Look-ups in named tables: a row name and a column name give one cell, copied from the table.

gemezu =
cols = rar, rusugi, von, ravif, samule, zov
gubika: [-2, -2, 11, -53, -10, -8]
pudo: [41, -39, 9, 57, 35, -1]
tul: [-55, 14, -9, -31, -31, -15]
gos: [6, 55, -41, 11, -31, -9]
rupo: [50, -34, 3, -65, -5, -30]

zov of pudo: -1
zov of rupo: -30
rusugi of gubika: -2
von of pudo: 9
ravif of pudo: 57
rar of gos: 6
rar of rupo: 50
rusugi of tul: 14
samule of gubika: -10
von of tul: -9
ravif of tul: -31
samule of tul: -31
samule of gos: -31
ravif of rupo: -65
von of gos: -41
zov of gubika: -8
rar of gubika: -2
rusugi of pudo: -39
ravif of gos: 11
zov of tul: -15
Which row has the largest samule? pudo

Table vom
fields: zomepaf, fogu
kon: [-48.9, 18.3]
lavu: [7.5, 64.3]
mevem: [22.1, 29.5]
metarez: [-21.8, -3.0]
vekoli: [21.9, 36.6]
pip: [8.4, -15.3]
rafe: [-9.5, 19.0]
kugoz: [-11.9, 14.6]
gafulir: [77.9, 36.8]
gipomok: [-4.9, 9.6]
geve: [-63.1, 58.2]

zomepaf of geve: -63.1
zomepaf of lavu: 7.5
zomepaf of pip: 8.4
zomepaf of gipomok: -4.9
zomepaf of mevem: 22.1
fogu of gipomok: 9.6
fogu of mevem: 29.5

nezepi:
         busupa   nasi  kufufaz  nezone    sel  telasor  nurun
vuluza    0.536  0.602    0.662   0.878  0.694    0.976  0.653
vipu      0.640  0.454    0.893   0.483  0.641    0.816  0.840
biz       0.701  0.380    0.811   0.427  0.621    0.807  0.813
vapef     0.661  0.349    0.645   0.409  0.397    0.749  0.766
val       0.528  0.590    0.369   0.860  0.462    0.830  0.522
ren       0.487  0.491    0.744   0.661  0.413    0.912  0.793
zasok     0.419  0.605    0.550   0.787  0.317    0.820  0.662
tazuvog   0.771  0.305    0.569   0.394  0.525    0.749  0.702
doba      0.416  0.648    0.645   0.591  0.229    0.570  0.714
zop       0.507  0.740    0.340   0.830  0.451    0.579  0.452
dos       0.493  0.476    0.675   0.555  0.284    0.780  0.780
sigufug   0.752  0.496    0.290   0.508  0.491    0.489  0.479
paranab   0.524  0.461    0.786   0.602  0.451    0.899  0.817

nezone of doba = 0.591
telasor of ren = 0.912
nezone of vipu = 0.483
telasor of vapef = 0.749
kufufaz of tazuvog = 0.569
busupa of sigufug = 0.752
telasor of zasok = 0.820

bakofom =
cols = supov, sak, mizes
fofe: [33, 27, 45]
mez: [16, 14, 9]
naz: [76, 58, 42]
kisa: [43, 45, 11]
pudegir: [10, 56, 30]
rek: [17, 9, 48]

mizes of rek: 48
mizes of naz: 42
sak of fofe: 27
supov of mez: 16
sak of pudegir: 56
supov of pudegir: 10
mizes of mez: 9
mizes of kisa: 11
sak of kisa: 45
sak of mez: 14
supov of fofe: 33
supov of kisa: 43
sak of rek: 9
Which row has the largest sak? naz

tebor =
,zube,gune,sisune,zatara,vol,fugiked
daz,74720,25714,31188,59754,63410,34431
paveg,46605,62164,73245,37094,52172,61558
rud,63882,47044,66839,80937,59453,93409
vepu,54081,46870,74082,73661,46536,3907
getope,59867,32403,36010,80455,66797,39322
tuvezal,65017,43178,23360,59561,54128,20391
gabotam,48291,58911,36697,39980,50393,58116
sak,50973,62622,64179,36733,50986,68449
kiz,51778,57964,63169,34129,56798,67423
lato,46013,64883,87090,37584,55342,31082
lotas,37876,33821,55852,23297,42966,16904
toda,48253,61345,65644,35423,54720,61930
dosok,65370,57664,46595,61581,48710,24227

paveg, vol: 52172
paveg, fugiked: 61558
vepu, gune: 46870
gabotam, fugiked: 58116
kiz, fugiked: 67423
kiz, zube: 51778
getope, zatara: 80455
toda, zatara: 35423
lato, zatara: 37584
tuvezal, fugiked: 20391

Table dunize
,nub,rov,ver,bamekon,dogon,nedis,rutid,tuz,vafi,gitanab
buku,56615,58953,45335,56448,52349,62655,63621,67577,36389,41009
patil,54055,57523,55196,60390,50272,60531,71293,58022,48992,46552
fevote,62988,68168,41999,60222,55105,67372,60773,75720,26769,35015
selo,58335,63911,46765,57169,56758,59829,57355,61371,40972,39755
mude,63729,60884,79213,41992,35046,42638,55924,16243,91841,61843
dut,28060,23727,30670,54679,85942,27594,14356,27118,74271,35639
sel,29560,39031,52244,58151,51159,49374,56689,37955,71481,62171
gapudor,29841,30217,45864,52490,62128,55861,51995,41223,75485,56566
miger,50915,33956,35178,36787,33867,43897,37641,80128,13734,60369

gitanab of gapudor is 56566
rutid of dut is 14356
tuz of buku is 67577
tuz of sel is 37955
nedis of fevote is 67372
dogon of fevote is 55105
bamekon of mude is 41992
vafi of sel is 71481
ver of miger is 35178
nub of miger is 50915
rutid of sel is 56689
rov of dut is 23727
bamekon of fevote is 60222
bamekon of dut is 54679
nedis of selo is 59829
Row with the largest gitanab: sel

Table muvid
        vadobu  nefivu  zup  silarip  kom  miraz  mudipet  pemem
pokabo     121     111  158      171  134    181      171    187
vit        174      91  146       29   94    186       99    219
vute       124     143  164      226  185    112      234     99
pap        195     173   95       81  173     58      116     36

miraz of vute = 112
pemem of vit = 219
kom of vute = 185
kom of pokabo = 134
nefivu of vit = 91
miraz of pokabo = 181
mudipet of pap = 116
zup of pap = 95
silarip of pap = 81
nefivu of vute = 143
zup of pokabo = 158
silarip of pokabo = 171
miraz of vit = 186
mudipet of vit = 99
mudipet of pokabo = 171
miraz of pap = 58

gar =
	seruviz	dav	keb	begipo	peno	memez	kevi	kuzekis	kigofef
lafo	62.23	58.29	71.74	58.56	48.65	65.05	57.82	55.35	57.84
mer	63.30	63.28	60.39	55.05	38.01	32.91	51.97	82.42	77.80
nis	41.16	52.49	62.86	46.33	33.69	44.98	60.88	54.86	83.86
vodelo	65.29	65.22	57.16	57.43	67.88	63.44	55.09	54.97	53.64
buzimil	57.73	50.47	37.08	60.75	38.12	26.30	54.21	82.91	62.58
motiv	41.81	46.99	57.56	52.16	41.99	34.64	62.00	54.17	67.14
libigu	62.40	65.65	40.48	57.38	82.01	67.82	52.85	56.30	45.97
zeku	56.65	49.52	17.53	65.64	43.91	24.54	48.65	80.92	53.02
vufe	40.01	51.48	51.52	50.96	43.06	38.89	53.40	53.97	64.74
nulo	58.45	66.57	24.87	62.05	94.42	78.65	49.36	55.69	37.95
remiru	60.52	54.66	21.00	67.40	45.33	27.05	44.64	73.55	50.58
velifu	46.36	55.12	54.61	48.60	46.58	47.04	53.64	53.14	64.12

memez of libigu: 67.82
kuzekis of zeku: 80.92
peno of buzimil: 38.12
keb of libigu: 40.48
begipo of nis: 46.33
begipo of libigu: 57.38
begipo of motiv: 52.16
keb of buzimil: 37.08
kuzekis of libigu: 56.30
memez of vodelo: 63.44

pir:
	tugipu	fet	fem	pog	dul	rimufa	riguni	pum	miminat	foderik
kis	2.2	3.5	-5.4	-2.4	4.4	6.4	-0.2	2.2	3.0	3.1
por	4.5	2.1	8.9	1.9	3.1	-2.5	2.6	2.0	3.2	1.5
sipusel	2.4	1.6	6.6	4.6	2.8	0.4	5.3	4.5	0.4	2.1
muvib	0.6	2.0	-1.4	4.2	1.7	0.7	2.1	6.9	1.3	0.0
sir	2.6	1.9	-1.9	5.9	2.1	-2.1	1.9	2.5	2.3	1.7

sipusel, pog -> 4.6
por, fet -> 2.1
por, miminat -> 3.2
sir, miminat -> 2.3
kis, fet -> 3.5
sir, tugipu -> 2.6
por, pog -> 1.9
kis, rimufa -> 6.4
sipusel, dul -> 2.8
sir, riguni -> 1.9
muvib, rimufa -> 0.7
sir, fet -> 1.9
muvib, tugipu -> 0.6
muvib, riguni -> 2.1
sipusel, tugipu -> 2.4
sipusel, riguni -> 5.3
kis, riguni -> -0.2

loreta
fields: tapore, temib, puloki, mumime, ferubi, leduz, pagoz, nonit
mev: [-4, -19, 20, -40, 17, 7, -6, -13]
beb: [-4, -18, -25, -86, -13, -6, 9, -13]
sev: [8, -17, -7, -17, -4, 6, -20, -17]
maf: [-14, -11, -14, 7, 0, -9, -13, -17]
lod: [-3, -13, 41, 63, 21, -2, -28, -17]
pazi: [-12, -11, -32, 32, 2, 10, -10, -16]
mib: [-24, -13, 16, 1, 20, -8, 2, -12]
deref: [-19, -16, 11, -65, 11, -14, 6, -12]
sota: [-18, -18, 53, -31, 38, 0, 1, -11]
muselo: [29, -22, -4, -21, -4, 26, -33, -19]
movo: [6, -18, -20, -41, -15, -1, -3, -15]
dokatep: [2, -17, -18, -57, -12, -4, -7, -16]

What is the nonit of maf in loreta? -17
What is the tapore of sota in loreta? -18
What is the leduz of pazi in loreta? 10
What is the ferubi of dokatep in loreta? -12
What is the leduz of dokatep in loreta? -4
What is the temib of sota in loreta? -18
What is the pagoz of mev in loreta? -6
What is the puloki of movo in loreta? -20
What is the mumime of beb in loreta? -86
What is the puloki of lod in loreta? 41
What is the ferubi of sev in loreta? -4
What is the leduz of sota in loreta? 0
What is the pagoz of deref in loreta? 6
What is the tapore of deref in loreta? -19

